In the rows, zero is written as 100.
Rows with their classes:
98, 92, 94, 54, 91, 96, 91, 108, 95, 103, 100, 103, 95, 110, 101, 90, 97, 79, 98, 96, 100, 100, 104, 102, 102, 108, 117, 103 -> U
102, 99, 100, 76, 104, 90, 95, 100, 102, 106, 99, 94, 103, 102, 103, 129, 96, 92, 103, 98, 98, 92, 94, 106, 102, 91, 101, 106 -> U
100, 97, 95, 80, 95, 95, 103, 95, 102, 89, 102, 101, 102, 100, 104, 104, 101, 92, 100, 101, 100, 99, 102, 107, 98, 91, 100, 96 -> U
101, 99, 97, 63, 90, 89, 88, 103, 101, 100, 99, 97, 99, 98, 106, 109, 98, 85, 104, 107, 97, 95, 100, 104, 99, 96, 103, 98 -> U
107, 101, 92, 47, 95, 87, 88, 102, 102, 92, 106, 99, 83, 98, 101, 116, 90, 70, 99, 104, 88, 96, 95, 102, 100, 90, 104, 97 -> U
97, 108, 98, 106, 106, 94, 100, 89, 105, 88, 101, 96, 101, 102, 99, 101, 95, 102, 101, 107, 95, 100, 98, 104, 104, 84, 97, 92 -> U
98, 105, 100, 93, 102, 95, 96, 98, 102, 92, 98, 96, 101, 108, 103, 110, 99, 104, 100, 102, 105, 99, 96, 101, 94, 92, 96, 99 -> U
99, 100, 92, 95, 105, 96, 99, 102, 94, 90, 103, 102, 96, 105, 98, 97, 100, 96, 101, 100, 90, 100, 100, 97, 100, 93, 101, 101 -> U
106, 95, 99, 89, 94, 96, 96, 93, 100, 98, 106, 99, 102, 100, 105, 95, 99, 74, 105, 96, 100, 99, 95, 102, 99, 105, 102, 50 -> U
95, 103, 93, 62, 72, 90, 86, 98, 100, 87, 103, 110, 97, 102, 108, 103, 97, 89, 103, 104, 98, 96, 98, 101, 97, 92, 98, 98 -> U
104, 94, 93, 31, 101, 79, 86, 108, 101, 92, 102, 95, 103, 96, 102, 111, 105, 71, 92, 106, 95, 97, 99, 108, 98, 88, 101, 97 -> U
102, 106, 111, 166, 111, 113, 112, 97, 107, 121, 110, 91, 99, 103, 100, 102, 102, 121, 104, 92, 99, 99, 93, 96, 102, 105, 105, 101 -> U
102, 96, 96, 42, 105, 81, 84, 103, 104, 95, 105, 99, 102, 100, 103, 123, 94, 78, 106, 106, 92, 93, 101, 107, 99, 87, 98, 97 -> U
100, 111, 99, 62, 102, 92, 89, 102, 98, 96, 95, 103, 99, 100, 102, 97, 103, 88, 100, 110, 101, 101, 100, 94, 98, 104, 98, 103 -> U
100, 116, 97, 67, 103, 83, 86, 103, 97, 81, 97, 97, 102, 102, 101, 112, 99, 97, 104, 107, 101, 97, 96, 104, 94, 86, 103, 104 -> U
98, 104, 96, 76, 105, 82, 75, 89, 102, 64, 97, 101, 95, 106, 102, 111, 93, 89, 102, 104, 98, 106, 100, 105, 97, 71, 99, 99 -> U
95, 110, 109, 145, 110, 104, 112, 95, 104, 107, 107, 103, 102, 102, 95, 110, 98, 118, 101, 104, 99, 104, 97, 105, 99, 91, 99, 98 -> U
104, 116, 96, 63, 110, 80, 83, 105, 103, 74, 98, 98, 101, 100, 104, 115, 97, 98, 103, 115, 104, 103, 99, 97, 93, 81, 92, 96 -> U
99, 129, 101, 103, 114, 84, 84, 99, 105, 79, 94, 92, 100, 107, 93, 114, 95, 113, 101, 98, 104, 102, 96, 98, 97, 80, 89, 93 -> M
95, 88, 103, 94, 109, 103, 105, 100, 106, 117, 104, 101, 101, 93, 100, 119, 100, 90, 98, 99, 92, 91, 94, 99, 95, 106, 104, 106 -> U
101, 118, 105, 114, 109, 92, 100, 96, 117, 87, 99, 90, 100, 102, 100, 103, 100, 116, 102, 107, 106, 98, 96, 103, 90, 85, 103, 96 -> M
103, 101, 91, 43, 88, 93, 93, 110, 97, 97, 109, 95, 112, 91, 99, 105, 95, 72, 100, 103, 94, 94, 103, 100, 101, 101, 105, 96 -> U
104, 107, 104, 58, 106, 81, 89, 109, 108, 102, 98, 93, 100, 98, 106, 131, 93, 101, 98, 106, 101, 91, 94, 101, 105, 91, 99, 104 -> U
108, 83, 92, 31, 88, 93, 94, 110, 97, 97, 104, 104, 88, 98, 101, 95, 101, 66, 93, 104, 97, 100, 115, 101, 105, 109, 100, 102 -> U
93, 93, 95, 59, 93, 90, 95, 97, 99, 89, 106, 99, 101, 95, 103, 105, 92, 82, 101, 104, 95, 103, 102, 111, 99, 91, 99, 100 -> U
102, 90, 92, 51, 98, 92, 94, 102, 81, 95, 99, 100, 103, 95, 101, 107, 103, 80, 98, 107, 103, 99, 101, 103, 102, 91, 98, 97 -> U
103, 102, 92, 43, 105, 78, 87, 96, 102, 84, 109, 95, 98, 97, 103, 130, 90, 80, 100, 115, 96, 96, 100, 98, 96, 82, 101, 101 -> U
99, 90, 89, 40, 93, 83, 84, 108, 99, 82, 95, 105, 98, 106, 105, 90, 94, 86, 99, 107, 104, 101, 105, 93, 92, 92, 100, 95 -> U
105, 96, 87, 82, 101, 91, 100, 89, 96, 94, 103, 103, 98, 98, 97, 101, 99, 89, 98, 103, 91, 98, 102, 100, 103, 95, 97, 105 -> U

Rows, each with its class:
99, 112, 98, 90, 113, 101, 103, 98, 99, 103, 116, 98, 118, 88, 88, 108, 98, 101, 97, 92, 93, 101, 88, 99, 99, 92, 97, 87 -> gaf
97, 88, 105, 80, 91, 137, 107, 103, 100, 98, 103, 64, 89, 91, 84, 112, 102, 96, 89, 103, 139, 94, 77, 101, 84, 92, 115, 118 -> gefe
98, 103, 100, 96, 107, 107, 102, 98, 98, 98, 109, 94, 98, 95, 95, 104, 98, 104, 96, 103, 103, 98, 90, 97, 98, 90, 99, 84 -> gaf
100, 106, 99, 84, 103, 95, 98, 102, 101, 94, 100, 104, 104, 95, 92, 105, 95, 94, 97, 95, 92, 103, 101, 103, 96, 96, 102, 114 -> gefe
107, 112, 99, 86, 103, 99, 102, 101, 99, 103, 106, 89, 107, 94, 88, 105, 94, 98, 93, 97, 96, 100, 89, 104, 97, 94, 116, 112 -> gefe
101, 110, 98, 89, 104, 87, 102, 101, 99, 103, 106, 100, 105, 95, 87, 101, 96, 96, 94, 89, 92, 102, 96, 103, 99, 98, 104, 112 -> gefe
99, 104, 97, 88, 98, 102, 103, 101, 98, 103, 98, 93, 96, 94, 93, 102, 99, 96, 95, 93, 101, 100, 93, 101, 98, 100, 108, 115 -> gefe
101, 112, 99, 80, 108, 97, 98, 102, 101, 106, 102, 101, 108, 93, 89, 103, 97, 101, 91, 84, 99, 91, 92, 105, 96, 94, 103, 112 -> gefe
93, 104, 99, 98, 108, 84, 99, 98, 107, 103, 99, 108, 106, 97, 87, 103, 90, 85, 108, 84, 74, 99, 104, 106, 93, 102, 110, 114 -> gefe
102, 109, 96, 81, 99, 97, 103, 104, 101, 102, 91, 107, 100, 98, 92, 100, 91, 91, 97, 88, 94, 101, 100, 109, 96, 99, 97, 120 -> gefe
100, 99, 97, 102, 89, 116, 105, 101, 82, 94, 92, 76, 75, 93, 105, 99, 99, 97, 95, 119, 128, 92, 88, 104, 102, 102, 106, 99 -> pasu
100, 112, 83, 99, 115, 90, 101, 95, 101, 107, 114, 98, 111, 93, 90, 95, 98, 102, 96, 92, 85, 102, 95, 100, 103, 91, 95, 83 -> gaf
108, 100, 105, 89, 99, 93, 98, 104, 105, 102, 103, 96, 106, 104, 94, 106, 98, 98, 93, 88, 101, 101, 97, 102, 94, 97, 110, 123 -> gefe
103, 123, 92, 83, 116, 97, 95, 101, 105, 103, 101, 121, 118, 98, 90, 103, 95, 97, 98, 65, 64, 105, 100, 106, 101, 96, 106, 117 -> gefe
99, 109, 101, 78, 101, 107, 97, 105, 104, 113, 100, 96, 118, 95, 85, 106, 96, 88, 88, 85, 99, 101, 91, 101, 91, 97, 101, 114 -> gefe
101, 102, 101, 78, 105, 103, 97, 107, 106, 105, 105, 99, 109, 97, 83, 107, 99, 99, 91, 78, 98, 101, 93, 98, 93, 91, 108, 116 -> gefe
101, 115, 97, 88, 107, 90, 104, 101, 96, 102, 111, 95, 113, 91, 91, 99, 92, 103, 96, 91, 93, 102, 92, 100, 92, 95, 101, 106 -> gefe
99, 107, 97, 95, 109, 96, 106, 97, 96, 102, 108, 87, 103, 90, 93, 105, 96, 101, 102, 96, 96, 91, 87, 104, 100, 97, 103, 98 -> gaf
96, 108, 88, 109, 111, 100, 101, 92, 89, 96, 87, 91, 74, 87, 107, 98, 95, 91, 103, 103, 92, 103, 95, 108, 101, 103, 101, 85 -> pasu
